Below are the code and all the weights of a small trained network. Each question names an input and a class and asks about switching units off, where a switched-off unit gives its printed mean instead of its output.

import numpy as np


def w(rows, s, z=0):
    codes = np.array(rows[::2]) - 128.0
    scale = np.full(codes.shape[1], s)
    scale[-1] = z or s
    return codes * scale


def f(y):
    return y / 2 * (1 + np.tanh(0.7978845608 * (y + 0.044715 * y**3)))


def log_softmax(a):
    a = a - a.max(-1, keepdims=True)
    return a - np.log(np.exp(a).sum(-1, keepdims=True))


def net(x, mask):
    res = np.array(x, float).reshape(1, 3) / 4 @ E
    y = f(res @ A[0][:, :-1].T + A[0][:, -1])
    res = res + np.where(mask, y, B[0][:, -1]) @ B[0][:, :-1]
    return log_softmax(res[-1] @ U[:, :-1].T + U[:, -1])


A, B = {}, {}
E = w([
[141,20,132],'x0',
[79,122,254],'x1',
[29,128,94],'x2',
],0.009)
A[0] = w([
[103,124,186,118],'n0',
[139,41,114,114],'n1',
[114,133,162,94],'n2',
[4,109,97,106],'n3',
[134,130,131,245],'n4',
[159,143,43,113],'n5',
[152,139,113,89],'n6',
[109,119,76,109],'n7',
[202,138,165,81],'n8',
[128,35,154,101],'n9',
[125,121,125,254],'n10',
[120,174,126,110],'n11',
[95,101,225,94],'n12',
[161,112,130,91],'n13',
[182,121,150,144],'n14',
[94,160,214,92],'n15',
[209,142,165,98],'n16',
[113,177,128,94],'n17',
[69,114,104,63],'n18',
[152,159,107,59],'n19',
[143,131,65,106],'n20',
[135,60,123,92],'n21',
[102,52,119,131],'n22',
[154,242,150,96],'n23',
[134,143,117,100],'n24',
[141,138,67,81],'n25',
[42,117,92,69],'n26',
[136,129,76,136],'n27',
[127,205,143,117],'n28',
[146,159,137,117],'n29',
[152,150,128,99],'n30',
[113,187,126,93],'n31',
[113,60,129,105],'n32',
[91,223,109,101],'n33',
[128,99,116,63],'n34',
[123,122,128,154],'n35',
[141,96,87,72],'n36',
[129,74,116,76],'n37',
[163,107,64,78],'n38',
[109,79,119,75],'n39',
[156,133,96,77],'n40',
[200,125,154,91],'n41',
[128,52,128,120],'n42',
[60,104,101,107],'n43',
],0.018,0.0086)
B[0] = w([
[120,69,153,205],'n0',
[65,160,88,223],'n1',
[109,108,162,150],'n2',
[223,178,192,243],'n3',
[211,90,15,241],'n4',
[109,45,155,251],'n5',
[121,129,161,135],'n6',
[136,113,164,170],'n7',
[160,187,223,186],'n8',
[64,159,104,221],'n9',
[213,85,3,250],'n10',
[99,152,117,162],'n11',
[95,30,178,255],'n12',
[118,151,155,140],'n13',
[172,162,140,193],'n14',
[98,42,165,244],'n15',
[184,198,216,203],'n16',
[84,156,133,161],'n17',
[128,174,203,150],'n18',
[90,137,180,140],'n19',
[106,78,165,202],'n20',
[68,168,125,182],'n21',
[88,161,92,207],'n22',
[47,179,88,249],'n23',
[114,130,139,126],'n24',
[91,91,181,186],'n25',
[160,189,231,185],'n26',
[133,80,133,196],'n27',
[82,153,87,212],'n28',
[124,150,122,147],'n29',
[127,140,139,135],'n30',
[80,158,123,175],'n31',
[77,155,115,183],'n32',
[57,177,99,237],'n33',
[92,145,155,123],'n34',
[139,125,110,146],'n35',
[83,118,166,160],'n36',
[71,158,147,155],'n37',
[92,86,177,206],'n38',
[84,164,155,145],'n39',
[106,121,185,154],'n40',
[157,191,215,186],'n41',
[78,160,94,205],'n42',
[164,178,179,180],'n43',
],0.04,0.0076)
U = w([
[64,15,194,161],'0',
[10,235,77,148],'1',
[202,240,223,165],'2',
[197,101,21,253],'3',
[88,145,119,66],'4',
[145,150,140,64],'5',
[143,146,118,54],'6',
],0.011,0.0063)

Each question gives the input, the list of numbers given to net, and the class t.
The units are the neurons (one row each of A and B). Each row of codes is followed by its name. A weight is (code - 128) times the scale printed after its matrix; where a second scale follows, it is the last column's (A, B and U).
mask holds one flag per neuron, in row order. A switched-off neuron (its flag False) gives its mean, the last column of its row in B, instead of its output. The means were averaged over made-up inputs and are rounded, as every weight is.
A unit's drop is (log p(t) with every unit on - log p(t) with that unit switched off) / (log p(t) with every unit on - log p(t) with every unit switched off).
The circuit of an input: a set's keep is (log p(t) with only the set's units on - log p(t) with every unit switched off) / (log p(t) with every unit on - log p(t) with every unit switched off). Starting from the 12 units with the biggest drops (on a tie, the unit counted first), units are removed one at a time, each time the one whose removal leaves the highest keep (on an exact tie, the one counted first), for as long as the keep stays at least 0.8.
units of the circuit, in order: the units of the circuit, biggest drop first
k most important neurons: the k neurons with the biggest drops, biggest first
drop of u: that unit's drop, to one decimal
input [-2,-6,-8], class 2: units of the circuit, in order	n16
input [-8,8,1], class 0: 3 most important neurons	n15; n12; n0
input [6,5,-6], class 1: 2 most important neurons	n9; n3
input [7,-6,5], class 1: 4 most important neurons	n1; n22; n12; n42
input [-7,5,8], class 2: 2 most important neurons	n3; n26
input [7,-6,7], class 1: 3 most important neurons	n1; n22; n42
input [3,-7,8], class 2: 4 most important neurons	n3; n26; n43; n12
input [-7,7,7], class 0: 2 most important neurons	n15; n12
input [-1,-3,3], class 3: 2 most important neurons	n12; n15
input [-7,-7,6], class 0: 4 most important neurons	n5; n20; n25; n27
input [-8,8,-2], class 0: 3 most important neurons	n15; n12; n0
input [-5,-5,1], class 0: 2 most important neurons	n5; n20
input [-6,7,8], class 2: 4 most important neurons	n3; n26; n43; n5
input [-6,8,7], class 0: units of the circuit, in order	n15
input [-4,-2,-5], class 2: drop of n16	0.2
input [-7,-8,4], class 0: drop of n5	1.2
input [1,7,8], class 2: drop of n3	2.3
input [6,-1,-6], class 1: drop of n3	0.5
